Below are the code and all the weights of a small trained network. Each question names an input and a class and asks about switching units off, where a switched-off unit gives its printed mean instead of its output.

import numpy as np


def w(rows, s, z=0):
    codes = np.array(rows[::2]) - 128.0
    scale = np.full(codes.shape[1], s)
    scale[-1] = z or s
    return codes * scale


def norm(h):
    return h / np.sqrt((h * h).mean(-1, keepdims=True) + 1e-5)


def f(y):
    return np.maximum(y, 0)


def log_softmax(a):
    a = a - a.max(-1, keepdims=True)
    return a - np.log(np.exp(a).sum(-1, keepdims=True))


def net(x, mask):
    res = np.array(x, float).reshape(1, 7) / 4 @ E
    u = 0
    for l in range(4):
        y = f(norm(res) @ A[l][:, :-1].T + A[l][:, -1])
        res = res + np.where(mask[u : u + 4], y, B[l][:, -1]) @ B[l][:, :-1]
        u += 4
    return log_softmax(norm(res)[-1] @ U[:, :-1].T + U[:, -1])


A, B = {}, {}
E = w([
[126,129,126],'x0',
[126,127,127],'x1',
[255,176,59],'x2',
[123,124,122],'x3',
[71,246,58],'x4',
[127,129,129],'x5',
[127,126,130],'x6',
],0.0082)
A[0] = w([
[91,244,151,186],'L0N1',
[111,109,209,1],'L0N2',
[65,222,249,107],'L0N3',
[37,158,84,99],'L0N4',
],0.012,0.005)
B[0] = w([
[65,113,91,254],'L0N1',
[172,190,208,154],'L0N2',
[87,42,89,232],'L0N3',
[121,10,141,229],'L0N4',
],0.014,0.0066)
A[1] = w([
[67,168,10,9],'L1N1',
[28,33,176,27],'L1N2',
[254,114,62,2],'L1N3',
[25,219,158,171],'L1N4',
],0.0076,0.0027)
B[1] = w([
[134,205,128,176],'L1N1',
[161,246,160,255],'L1N2',
[122,54,171,186],'L1N3',
[60,68,100,150],'L1N4',
],0.012,0.0058)
A[2] = w([
[129,250,22,49],'L2N1',
[145,188,26,2],'L2N2',
[190,43,68,21],'L2N3',
[54,187,98,83],'L2N4',
],0.011,0.0049)
B[2] = w([
[190,249,56,254],'L2N1',
[181,228,2,196],'L2N2',
[197,45,181,229],'L2N3',
[215,17,138,253],'L2N4',
],0.0091,0.0028)
A[3] = w([
[127,205,64,80],'L3N1',
[98,111,245,2],'L3N2',
[138,202,253,127],'L3N3',
[80,177,131,224],'L3N4',
],0.013,0.0049)
B[3] = w([
[184,199,122,208],'L3N1',
[164,245,119,245],'L3N2',
[6,176,183,253],'L3N3',
[202,124,114,245],'L3N4',
],0.012,0.0039)
U = w([
[77,191,186,255],'0',
[46,48,72,183],'1',
[248,50,146,136],'2',
[205,179,40,220],'3',
],0.016,0.00086)

Each question gives the input, the list of numbers given to net, and the class t.
The units are the neurons (one row each of A and B). Each row of codes is followed by its name. A weight is (code - 128) times the scale printed after its matrix; where a second scale follows, it is the last column's (A, B and U).
mask holds one flag per neuron, layer by layer. A switched-off neuron (its flag False) gives its mean, the last column of its row in B, instead of its output. The means were averaged over made-up inputs and are rounded, as every weight is.
A unit's drop is (log p(t) with every unit on - log p(t) with that unit switched off) / (log p(t) with every unit on - log p(t) with every unit switched off).
The circuit of an input: a set's keep is (log p(t) with only the set's units on - log p(t) with every unit switched off) / (log p(t) with every unit on - log p(t) with every unit switched off). Starting from the 12 units with the biggest drops (on a tie, the unit counted first), units are removed one at a time, each time the one whose removal leaves the highest keep (on an exact tie, the one counted first), for as long as the keep stays at least 0.8.
circuit, biggest first: the units of the circuit, biggest drop first
k most important neurons: the k neurons with the biggest drops, biggest first
top k neurons in layer l: the k neurons of layer l with the biggest drops, biggest first
drop of u: that unit's drop, to one decimal
input [8,7,8,8,0,-2,2], class 2: circuit, biggest first	(L1N3; L2N3)
input [0,-6,-2,2,8,-6,-7], class 1: circuit, biggest first	(L0N4)
input [-3,3,7,6,0,-5,0], class 2: 2 most important neurons	(L1N3; L0N1)
input [-3,6,5,2,0,-2,-8], class 2: 3 most important neurons	(L1N2; L0N1; L1N3)
input [-6,3,-6,7,0,3,5], class 0: top 2 neurons in layer 0	(L0N1; L0N2)
input [4,8,5,7,0,6,7], class 2: 3 most important neurons	(L1N2; L0N1; L1N3)
input [1,-2,3,-6,0,-3,-5], class 2: 2 most important neurons	(L1N2; L0N1)
input [-2,8,7,3,-1,8,0], class 2: top 2 neurons in layer 1	(L1N3; L1N2)
input [4,-8,0,1,4,1,1], class 1: drop of L0N4	1.0
input [-5,-5,-1,2,8,-6,-3], class 1: drop of L0N4	0.9
input [-1,-5,0,1,1,-2,7], class 1: drop of L0N1	0.1
